Known rows, with every step that occurs:
M-H-N-F-J: [-170 -233 -275 -279 -122  188  -71 -304 -287 -272 -104 -298   15    7
  -71  -95   36 -139   54  154 -138 -329  187 -169  102  -63   19  214
  551   48 -236  144 -134  -35 -397    3  185 -220  251   96   36   12
 -171 -113   82 -283 -198  279 -336  310 -416  119  377  -49  322 -165
  202 -361 -172   49  -71]
Q-H-F-J-M: [-278 -167 -322  -20   -9  123 -156 -298  198 -394  -89 -337  154   62
 -157 -406  -40 -128 -168 -158 -198 -296  -12 -168   -9   39  -77  280
  418  -29  215   27  -77  -60 -262   15  104  -96  174   42 -169 -156
 -103  124  144   16   20   -1  -30  177 -122   38   48  116  159 -151
   53 -195 -210   69   78]
Q-U-D-J-M-G-H-N: [-360   52 -271  105  184  229   24 -249   77 -173   44  127   89  118
 -139 -376  320 -112  -96   80   98 -214 -113   -9  149  210  131   32
   32   57  342 -191 -104  -45  110  201 -157   41 -144  183  122 -141
  -64   48  -22   11   36  -12  125 -281    6 -132   84  310  171  -16
   88  -34  189   55   49]
K-N-F-H-Q-U: [-188 -262  -32   -9 -186  102  -43 -248 -278  -81   74  -86 -160   83
 -189  -18  -62  256  123  166    2 -247  -69 -350  -13  -26  -69  111
  283   18 -365   27 -144   50 -352  -71  153 -101 -156 -235   34  165
   11 -229   29 -133 -216  -43 -192  251  -36  210  266 -100  261 -191
   44 -116  -90   68  113]
U-J-G-M-N-F-V-K-Q: [-180 -105   -4  -82 -149  241  252 -184  -90  -50 -220 -104  -41   24
  -56 -107  171  208   -1    4  126  -39  103 -271 -223 -120  202  -45
  622  -44  103  252    3   57  -56   87  -34   83  188 -133  204 -232
  -16   98 -177  -69 -141  188  -38   -6 -135  -30  -38  155  376  -67
  128  -76  -26  -49 -232]
N-F-G-M-H-Q-U-J: [-490 -340 -310 -182  -78  155 -184 -368 -159 -230    7 -114 -154  130
 -138 -287  198   99  -29   96    9 -330  322 -461   88  225  -17 -245
  545  -36 -112  -28 -197  112 -158  190 -100   30   90 -122   -2 -121
 -148 -246  -56   33 -242  205 -302   80   10   12  316   22  129 -217
  124 -210 -111 -105  -81]
F-J-G-H-N: [-104 -160 -181  152  -76  -47   -4 -210   44 -183    1  -91  131  104
   43 -446  174 -138  -61  -62    2 -157   37  -72  -82   13  247   66
  354    2  110  123  107   34 -164  206 -112   10  267  107   50  -97
 -157  241   -6 -110 -150  262 -147  -56 -143  -51  -36  348  237 -101
  209 -367  -40  -62   75]
H-Q-U-D-K-M-G-J-N: [-389 -139 -124  239  290  219   88 -205   45 -207  -32  274 -123  252
 -154  -64  216   51  -87  137  210 -271  -63  -63  -50  200  -40 -139
  148   83  227 -297 -292  -41   38   51 -262  204  -33  -63  -72   21
    1  -53   49  135  -29  -68  -38 -412  127   50   21  190   47 -225
  333   51   16   22    4]
D-K-M-G: [   2 -129   40  252  181  137  192  -70  213 -127  -35  -11   61   87
  -55 -121  -84   78  134   60   13  -40   17   78 -182   92   37  -50
  144  -35   15 -243   71   53    9 -134  -79   68  195 -134  102    2
  102   49   57  -45  156  -14  210 -148 -109   60  -61  244  149 -253
   -6   -6  -77  -31   34]
G-M-H-Q-U-J-N-F: [-422 -240 -129 -303   26  198   84 -476 -159 -251 -241   11 -239  179
 -174 -231  264   89 -123   20   32 -257   71 -450   55 -110 -100   77
  555  110 -116   95 -501 -104  -30   28  -44   -5   20 -145   48  -84
  -93 -249  -92  -20 -181  152 -151   92   68  -16  356   13  219  -64
  124 -117 -127  145 -143]
F-J-G-H-Q: [-223 -180 -161  156  -33 -169  -73 -195   66 -120   48   90   22  131
    4 -367  164    6  -41  -47   38 -218  124 -176  -92  134  186 -125
  326   55  119   33  -35   37  -59  274 -159   96  191   21  -25  -30
 -175  162  -25  -70 -187  189 -193 -165   81  -72  -33  353  122 -101
  223 -303 -118  -76   85]
J-M-G-H-N-F-V: [-292 -108 -223  -85 -142  255  -65 -432    7 -135 -477 -270   47  137
 -189 -417  219  -20 -107  149   17  -98 -212 -203  -53  -49  306   64
  434   26  -99  145 -215   27 -317   -2   95   43  278 -165   95  -38
  -42   88  206 -328 -262  384  -64  226 -187   44  197   93  399 -167
  266   33 -198  120 -322]
U-J-N-F-H-Q: [-203 -133 -112 -206   -2  144  153 -322 -173 -153 -206 -142 -145  225
 -164 -175  158   34 -227  118  117 -127  -55 -320 -104  -80  -69   13
  531   23  -94  158 -304   -7 -190 -164   79   91   83 -209  -19  129
  -93  -19  -24   83 -372   74  -75    8  -97   57  185  125   70 -139
   90  -21 -137   89 -253]
Q-U-H-N-F-J: [-369 -124 -236  243 -144   45 -179 -345 -104 -358  109 -137   64   14
   60 -196   37 -161  -64  -24  -35 -299  -33 -156  239   63  -36  268
  150   14   -6  -22  -15  -65 -127  179  -24 -171  -30  205  -28  -67
 -124  -98   49  143  -66   52 -213  105  -37   30  219   71  253 -279
  105 -314  -45   86  146]
J-M-H-N-F: [-195 -189 -221 -405  -44  355   17 -333 -132 -228 -333 -288   39   89
 -169 -288  169  -44  -75  104  -86 -204  -92 -189  -24 -170  108  262
  500   46 -164  206 -221  -95 -275  -52  225 -199  183  -50  106  -27
  -38 -103    3 -294 -203  207 -106  324 -472   19  278   38  461  -76
  160 -218 -204  212 -335]
U-Q-H-N: [-129  -60 -171   73  121   38  -10 -223 -106 -418 -176 -148  127 -152
    3 -149  -45   79  -78  -90   -2 -127  -59 -102  200 -126  -45  343
   42   26   20   59 -257  -38 -135   21  -74  -44    4  180 -111   -1
  -68   47  170   63  227  -88 -144  154   88   55  108 -161   83   13
  188    0 -126  127   57]
Q-U-H-F-V-K: [-365  116  -56  296 -166   47 -163 -243 -100 -354   31  -77 -107  -11
  116   64  -50   80 -104 -169  -81 -299  -63 -150  189   10 -104  202
   88   42  153  -92 -161 -140   58  138   54  -16  -86  191 -152 -140
 -173  -66  155  113   73  -34  -28   -3   70  121  127  -51  211 -208
  156  -11 -100  156   53]
G-U-D-J-M-N-F-V-K-Q: [-198   63 -108 -211  114  224  136   91  -40   19 -245  -28   44   11
 -145    0  245   59   69  303  154 -147   43 -101 -257  128  275  -98
  462  -68  186 -150 -238 -194   29  159    0   19   -6  -37  325  -92
  -66  108 -189 -397  -78  -32   19 -191  -94 -144  -48  427  375   76
  308   15  117  -80 -175]
V-N-F-H: [ -51 -126 -139 -188 -289   30  -91 -246 -167  -97  -36 -345  -64  132
 -102 -131 -160   96  106  221  -54   14   43 -352   45  -98   23  103
  153   13 -434  173  -16 -185 -210  -51  247 -168  -24 -166   32   11
  -18 -129  -15 -158 -384  105  -32  408  -69  208  326 -278  251 -107
  -80   14 -193   88   17]
M-H-Q-U-D-G-J: [-585 -152 -223  -58  137  112  -25 -198 -155 -191  112  267 -191  171
 -124   20  236  178   49   71   51 -343  170 -203  154  189  -97 -137
  271  198  294 -254 -408  -99   47  228 -154   50 -145  107  -96  -51
 -127 -221  -92  -22  -38   -8 -140 -231  -26  -43  278  138   65  -45
  171  -78  -58  -18   54]
Q-U-D-G-M-N-F-V-K-J: [-239  -35  -92  155   78  216   93  -99  -40 -250   72  -52 -248   64
  -50   11  138  -24  162  127  219 -267   29  -86  -17   81  106    9
  228  -69  414 -153   58 -205   43  122 -103   -6  -56  156  282 -306
    7  -23 -126 -141   51   29    5 -108  -47    8  121   82  378   72
   79   39  273  -78   64]
U-J-M-H-N-F: [-239  -92 -230 -291   10  322  170 -312  -52 -239 -233 -228   35  165
 -202 -318  180  -64 -153   50   15 -163  -52 -207  -34  -96  -32  118
  571   29   71  253 -182   64 -231  -39  126 -132  150  -27   70 -110
  -24   -1  -71   49 -217  121  -71  121 -418  -28  162  194  315 -165
   29 -158 -153  166 -361]
D-U-J-G-M-N-F-V-Q: [-279  -57   57 -139  -97  209  135 -148   61  -94 -108    0  121  114
  -45 -272  127  253   24    7  145  -36  152 -204   36  -39  341  -65
  399   76  200   49  -88  161  166  -15 -211   54   -7  -72  124 -134
  -68   92 -239   81 -163  119   36  -44   24   -1 -143  295  237   64
   45  -17    5 -128    8]
Q-H-N-F-M: [-204 -162 -282  -29  -36  172  -98 -394  -33 -381 -132 -455  178  -26
  -68 -258  -70  -57  -83   66 -197 -157  -29 -231   81  -24  -14  334
  446  -45  -66   82  -67 -128 -448  -39  215 -169  158   52   38  -32
  -91  -87  134  -85  -68  121 -139  468 -298   79  274 -182  187  -58
  153  -84 -204   72   29]
V-F-G-U-D-K-J-M-H: [-298 -251  -82  -93  264  101   18 -105  157 -270  105  -34   14  161
 -171 -486  141   49  -14   90   44 -266  195    1 -248  206  205 -200
  272    0   84 -119   31 -236   71    8  -29  195  221 -147  225 -179
  -31   38 -212  -83 -114  -27   77 -131  -91  -55    8  409  376 -175
  161 -130   22 -111   77]
D-J-G-M-N-F: [-163 -240  -43 -215   19  292  146 -221  155   22   12 -214   16  -27
  -33 -402  305   46  131  112  157  -60   47  -93 -237  -32  460  -13
  477  -74  164  -31  147  -28    7  -50   22   61   60  -14  462 -134
   32   48 -348 -124 -180  176  195   38  -33  -92  -51  343  358  176
 -130 -146   66 -174   55]
Q-U-J-N-F-M-G: [-437  -74 -260  102  -76  164   27 -386  -92 -159  -19  -97  -22  128
 -236 -305  245  -21 -204   30  121 -151    4 -204   22  165  -18  -37
  233    5   54   -5  -99  -16 -207   44  -11  139  -57 -119   74  -66
 -153 -119  -39  210 -186    5   20  -81  -71   -4  172  241   19 -253
   80  -84   35  -39  -56]
H-Q-U-D-G: [-346  -26  -92  129  183  -24  -82  -12  -84 -109  166  345 -206  133
  -75   56  159  145  -23    8   94 -283   34 -156  188  221  -85 -172
  -21   90  286 -330 -237  -18  202  233 -251  135 -194  167 -157  -25
  -51  -93   58  118   49 -124 -121 -335  216  -85   93   36 -107  -16
  162   91   82   61   54]
F-V-K-N: [ 316  118  162  231  -89   74  103   60 -219   -5 -126 -162 -193  -35
  129  372 -161  168  156  155   75   -1 -107   57 -220  -88    2  113
  155   -1   22  102   97  -19 -188  -82  101  -20  168  -77   25 -124
   50   87   92 -244    0  123  -54   50 -157  341  -53 -134  288   18
  260  206  -30   26 -157]
J-M-G-U-H-N: [-433  -62 -188  -78    5  194   10 -343   38 -129 -328  -79  131  104
 -203 -471  273   -8 -217   18   30  -42 -156  -48  -65   28  241   20
  265   21    5   -9 -231  -16 -211  138  -33  113  188  -48   52  -80
  -76   37   54 -179 -162   40   30   28  -71 -171   50  342  324 -302
  183  -62 -155   34 -156]
G-M-H-F-V-Q-U-D-K-N: [-218  -65  117 -104   11  250  145 -201  -15 -252 -225  -44 -115   38
   -8 -136   -8  153  -38  -74 -125 -326   53 -204  162 -212  -38  291
  481  127   52  -46 -307  -89  -57  -98   -4  -75   20   -2  -35  -91
  -38  -15   54  -70  191   57   -4  -26  -65  151  104   18  334    3
  229  -45  -64  198   73]
K-G-U-H: [-310 -134  113  163  102 -185  -21 -194  166 -145   14   32  -29  141
  -29 -231   37  127  -17 -116  125   14   -1  -35 -124  149  215 -157
   77  -79  135 -187 -139 -105  105  286  -24   65   25    1   50    0
 -150  -31 -202 -170   30 -200  191  -22  268 -142   80  290   22 -218
    7  -49  -58 -101  194]
J-N-F-G-H-Q-U-D-K-M: [-145 -349 -162   -7  180  186   49 -301   -1 -383 -156  -96 -136  261
 -122 -358  253  -32  -89  149   93 -228  -76 -258 -173   72  113   19
  458  -64 -169 -147 -206 -141    7  -97  -69  178  213 -253   15  136
  -54   14   45 -108 -193  145   27 -117  -13  119  155  259  199 -159
  413  -41  -19   19 -108]
G-H-Q-U-D-K-M: [-284   -2  -38  274  239  -93   57 -194  132 -310   11  303  -67  242
  -40 -144   62  131  -20  -43  -25 -271 -101 -272   97   94 -118  -37
  119  102  102 -198 -457  -98  286  169 -153   26 -110   -4  -55   53
  -30   -3  145   28   87   -2   -7 -218  251  -67  138  122   65  -73
  250   55  -77  234   65]
V-Q-H-F-G-M: [-306 -101  -80 -199  -25  -62 -167 -284   78 -232   -4 -281  274  -29
    9 -375  -93  169  -99 -167 -375 -234  233 -180  160   -6   29  125
  286  167   78   19  -96   19  -73   38   21  -58  -59  -73 -257 -151
 -172  -31  219  -30  147  -19  -61  138  127    6   88 -152  -67   90
  184  -65 -269   55  201]
D-J-M-G-H-F-V-K: [-172   67 -153  -15   34  192   49 -325  161  -42 -226 -259   23   90
 -126 -319  246   41  -16  159   47 -179 -140  -47 -212   56  263  -38
  394   70  300  -78 -124  -28   -7  -54  127  121   59  -46  158 -209
  -65  180  -27 -280 -100  184  238  -71  -71   43   55  353  325   41
   66  107 -124   12 -215]
M-G-U-H-F-J: [-597  -77 -219   85 -107  -67 -141 -292   37 -159  -70  -23   52   31
 -191 -356  142  -23 -141  -43  -24 -210  170  -77   38  227  146 -187
  309    2   20 -202 -214   53 -258  225  -92  254  191   36 -113  -28
 -262   69  143  -73 -116  -15  -87 -112  221 -112   43  401   84 -482
  154 -127 -134 -219  212]
K-Q-U-H-F: [-432 -100  -11  124 -172  -90  -96 -233  -36  -53  -46  251  151  -75
  -77  -12   18  204  -70 -196 -157 -228   37 -253  249    9 -145  155
    8  143 -152  -92 -268  -52  243  220   28  -39 -350  -41 -189   33
  -88 -119   -5   33  183 -201    0  -42  228  -67  183   63   63 -203
  103 -240  -85  145  156]
N-F-M-H-Q-U-D-K-J-G: [-499 -224 -157   -4   67  147  -11 -335   24 -294   -9  -10 -153   49
 -142 -233   73  161    4  207   78 -466  245 -332   34  204   78 -123
  582   -2   17 -171 -175 -229 -274   66  197   47   26  -12  251  161
 -190 -219 -174  -66 -194    8 -151   25 -231   42  264  210  310 -105
  227 -241 -115  -49   19]
G-U-D-J-N-F-V: [-170   41  -40 -186  210  182   97   85   65  -66 -210  -34  -74   87
  -56 -144  272  -74  -34  270  238  -55   -3  -31 -184  157  272 -106
  385  -94  233 -262 -182 -154    2   37  -85  109   30   18  264   75
 -110  139 -134 -155 -146  -10   81 -300   27  -64 -126  485  129  129
  233   94  187 -145  -39]
K-N-F-H-Q-U-J: [-226 -229  -54   15 -153  117   46 -267 -244 -101   93  -74 -156  133
 -222  -56  -40  242   66  137   44 -239  -60 -369  -23   -4 -136   61
  356   17 -251   69 -149  121 -353  -62  122  -86 -154 -223   20  114
   10 -182   -8   14 -237  -70 -179  167  -51  185  226  -17  223 -248
  -10 -103  -77   65   65]
N-F-V-K-Q-U-D-J-M: [ -98   -5 -124  -73  -63  230  -70  -53  -95  -42 -198 -152  -63  -17
  -32  117   81  108  165  363  102 -229    8 -220 -104  142  139   -8
  370    0  107  -76   -7 -113   54   80   78  -98 -105  -92  193  -79
  -33  -33 -111 -277  -42   94  -70  -50 -188  132  123   95  379  105
  206    4   43   21 -271]
N-F-J-G-M-H-Q-U-D-K: [-404 -344 -269  -62  -27  191 -109 -188  -15 -304   17   -4 -158  109
  -64 -305  165   -2   56  155   60 -439  262 -346   26  174  153  -59
  621  -37   62 -175  -58  -85 -110  161 -164   40  192   21  108   18
 -149  -61 -129  -45 -145  145 -272 -149 -124   16  137  314  342 -159
  188 -353   -8  -97   26]
J-N-F-G-U: [-116 -306 -166 -261  -49  164  -49 -173 -132 -149 -210 -283  -69  126
 -125 -326  295  -88 -120  136   83  -22    8 -151 -248   11  250  -28
  419 -125 -258  -26  -75 -118 -197 -106   15  201  241 -276   93   89
 -127   -9  -28 -215 -334  144  -12   38  -83   71   96  269  110 -100
  298  -75   12 -181 -135]
N-F-J-G-M-H-Q-U-D: [-457 -340 -288 -183  -54  137 -164 -259  -76 -273   18  -14 -152   88
 -120 -316  202   -6   53  148   73 -432  294 -388   42  211  153 -109
  598  -14   17  -55  -66  -22 -169  267 -131  -16  136   32   80  -10
 -191 -107 -113  -79 -210  161 -356  -46  -50  -33  168  213  318 -148
  192 -377  -10 -109   55]

Rows:
[-275 -255  -83  197  100  143    0  -95   -2 -206   86  236 -217  144
  -75 -171  142  102   -5   87  138 -380   28 -254   33  126   30  -40
  326  -13  115 -232  -97   -7  -21  129 -266  128   30   16   -2    9
    2  -18  -52  126  -40  -46 -217 -296  126   69   -9  221  227 -161
  249 -127   84    9   91] -> H-Q-U-D-K-N-F-J-G-M
[-400   73  -85 -233  -67  159   88  -49  -36  -46 -260 -217  129  115
 -144 -223  165   81  -95   62   61 -112   34 -183 -158  -18  232  -73
  494   -1  150  117 -293    4 -205   89   25  -67   41 -138  189 -117
 -113   64   41  -80 -244   71 -117   -9 -108 -136  -61  308  204  -48
  249  -16 -123   59 -238] -> G-U-J-M-N-F-V-Q
[-310 -328  -49  306   23  221   42 -255   54 -195  -66 -112 -131  342
  -21 -143   92  100  -44  132  184 -182 -142 -163 -195  -13  150   13
  316  -46  168 -292 -208 -244  -16 -161  -46  124   14 -201  110  102
  -49  -82 -213 -106 -110   -8  158 -145 -150  193  242  238  132 -169
   92  -66  -69  -15  -70] -> D-K-G-J-N-F-H-Q-U
[-253  -38   75 -179   92  100   61 -354  164 -162 -250 -130   18   50
 -101 -226  -55   55  -19   20   20 -367   71  -10  -63  -99   66   86
  352  182  170  199 -158 -111 -208  -81  352 -195  -39  -78  148  -67
  -77  -21   21 -243 -117   33  -27  127 -137  118  114   51  333  100
  127 -203 -248  161  -83] -> K-J-M-H-F-V-Q
[-390   61  -64 -244    5  178  -91 -185 -117 -199  -44  -71  -27  -42
  -10    6    1  141    3    4 -143 -468  262 -116  244   70   19  101
  391  195  196 -116 -295  -50  -49   46  170 -117  -94  175  -86   -1
 -257  -56  151 -115   42   79  -62  -80 -114  124  170    7  121   81
  234 -111 -141  137   62] -> M-H-F-V-Q-U-D-J
[-320  -90 -142 -282 -195  207 -151 -297 -394 -236 -125 -253   41  -37
   36   44  -37  103   84  119 -208 -354  198 -196  267  -92   73  254
  405  185 -203  113 -235  -55 -292   35  212 -281   27   64   10   26
 -225 -251  248 -288 -123  275 -331  293 -338  189  412 -275  247    9
  319 -221 -230  196  -80] -> M-H-N-F-V-Q-U
[-211 -278   38  203  -55  272  213 -172  -23 -184    9   10 -168  190
  -61 -241   39  292    9   36   60 -192  -93 -322  -95 -126   15  121
  477  -41  -32 -149  -93  -14 -110 -175  -83  103   34 -207  149   59
   80  -53 -126   97  -79  -49   46 -118 -136  162   57  284  332 -199
  -16  -85  -34   55    1] -> D-K-N-F-H-Q-U-J-G-M
[-431 -246 -129   37  214  206   58 -270 -102 -264  -16  234 -220  251
 -105  -13  188  120  -62   69  132 -323   65 -116   15   92  -24  -19
  291  127  189 -241 -438 -239   55   60  -75  127   35  -30  -56   83
 -138 -183 -134  -93  -65  -37    6 -261  -42  104  277  179   83 -125
  298  -86  -76   44  -23] -> M-H-Q-U-D-K-G-J-N
[-213  -62  -83   62  -87  133   27 -252  -44  -60  -24  -85  102   11
   75 -199  255  208  168  141   17 -166  -10 -179 -115   26  367   40
  375   94  179  -86   16  -80  186  153   48    0 -146    2  312 -134
 -124   35 -140 -317  -66  192  108  -98  -94   36  129  283  330  206
  148 -137   11  -25  -46] -> D-J-G-H-N-F-V-K-Q-U
[-500 -196 -238 -142   -7   56 -103 -307 -125 -221  -19 -119 -172   62
 -206 -155  155  156   30  214   -8 -397  202 -442  124  227    4 -126
  562   37  -19 -202 -277 -142 -249  140  120    5  -62   28   69   85
 -188 -238 -117 -106 -139   70 -195  126 -208  -48  392  111  201  -92
  193 -108 -111  -28  -19] -> N-F-M-H-Q-U-D-G
[-514 -139 -255 -117 -106   57 -107 -410 -163 -204  -44 -162  -98   61
 -207 -135   77  144  -63  158  -32 -398  220 -489  107  185 -113 -113
  574   48 -136   13 -345  -51 -350  112  213  -69  -59  -68   63   67
 -216 -296  -62   47 -258  100 -286  229 -194   10  399   25  146 -195
  165 -187 -236   53 -103] -> N-F-M-H-Q-U-J
[-267 -292 -288 -212  -93  231  -57 -349  -67 -137 -238 -274    1  137
 -237 -361  244   -2  -94   88   22 -238  -87 -306 -161  -55  262   25
  518  -73 -209  195 -291  -57 -273  -15  144   33  292 -215  116  -36
    3   15   53 -276 -401  328 -150  323 -120  -40  202   69  414 -157
  317  -99 -236  108 -299] -> J-M-N-F-G-H-Q
[-420  -97  -34   64  -26  -78  -34 -447   23 -202  -59 -274  135   16
 -187 -438   91   79 -149   69  -86 -173   -8 -132  -71   68  200   -9
  293   87 -208   50  -98 -173 -266    5  156  185  151  -58  108 -107
 -121  -14  -27    1 -168   99  -38  301  -28  -98  182  113  347 -369
  212   -7 -189   24  152] -> V-F-M-G-U-H-N
[-291  -25 -151  293   91  276   11 -166   32 -367  -79   15  -26  132
  -31 -134   46  -34   41  121   58 -268  -44 -114  142  164   74   71
  217  -35  141 -243  -94  -33  -27   99 -146  -17   77   93   97  -17
  -50   32  218  -28   94  127  -19 -172 -112   98  109  104  260 -198
  273   10  101   96   38] -> Q-U-D-K-M-G-H-N-F-V
[-300 -234 -410    9   26  125 -113 -410  -77 -446 -281 -326  170 -104
 -174 -425   62  -21  -72   65   47 -264   -5 -205  110   10  100  266
  314   -4  -23   87 -197   24 -382   62  -76  -17  170   70  -70  -35
 -114   75  162  -61   52   42 -267  217  -14   53  176   35  278 -186
  236 -163 -193   30  -29] -> U-Q-H-N-F-J-M-G
[-387 -145 -268  181 -123  126 -160 -399  -42 -368   -3 -177   85   66
    0 -331  110 -171 -129  -21  -17 -303 -133 -180  173   30    9  308
  207   12   23   27  -44  -86 -138  178   -8 -197  -11  157    1 -103
  -86  -73    3  113 -101   63 -167  125 -121   -8  196  158  368 -281
  113 -335  -85  160   17] -> Q-U-H-N-F-J-M
[-289 -263 -149 -226    9  185   15 -290 -250 -217 -160 -111 -247  219
 -161 -198  271   72 -105  192  106 -210 -100 -341  -43  -22   97  102
  430   24 -104 -131 -282 -229  -88 -115    7  124  -17 -148   21  190
 -120 -103  -34 -199 -277   62   -5  -16 -109   38  311  139  178  -14
  179  -21   20   49 -112] -> J-N-F-H-Q-U-D-G
[-288 -155 -274  291   36  194   14 -136  106 -256   67   95  -27  165
 -200 -365  149  -92    0  120   87 -281  -94 -114   48  197   64   71
  183  -36  150 -238   -7  -71  -55   83 -194  103   44  -50   67  -19
    2   82  -23   22   37  -53   32 -287  -51   50   34  462  300 -262
  149 -116  164  -25   98] -> Q-U-D-K-N-F-J-M-G-H
[-408  -58 -237   32  140   97  -29 -386  160   33  -13   81   62  143
 -200 -423  348   88  -21  135  105 -194  -97 -117  -57  225  195 -152
  132  144  256 -195 -230    9  126  119  -51  116 -168  -78  162 -115
  -38  -28 -101  -97 -132   52  175 -188  177 -124  129  403  124   23
  -21  -14  -84   28  -64] -> D-J-M-G-H-Q-U
[-277  -27 -171  -38 -170  159  -51 -414  117 -122 -429 -225    1  191
 -239 -453  140   41 -150    7   -7  -57 -208 -204  -39  -76  225   50
  281   67  -72  147 -239  -39 -199   -2  136  108  219 -176  -61 -132
  -32  163  214 -226 -253  273  118  178    3  101  125   69  333 -211
  205  152 -256  161 -216] -> J-M-G-H-F-V-N
[-370 -136 -277   99  -56  112  -22 -313  -76 -265   63  -55  -30  218
 -124 -374  280  -49 -169  -64   73 -138   -9 -246   23  121  -12  -22
  206  -20   70   11 -124   -6   30  101 -117  106  -43 -132   11 -107
 -138  -50  -12  186 -182   77   24 -140   32    8  164  265   -2 -156
  109 -112   68  -13  -49] -> Q-U-J-N-F-G-H
[-466 -197 -267  -12   50   40   42 -130   78 -337 -143 -280   56   70
 -244 -488  292   54  -27 -160   50 -233  -38 -189 -126  -39  232  115
  452  -63  379 -222 -288 -103 -117  116 -165  113   66  126   40 -241
 -104  220  -29 -164   93  -66   59  -33  -17 -208   26  533  258  -92
  119 -102  -51  -85   70] -> D-G-U-Q-H-F-J-M-N
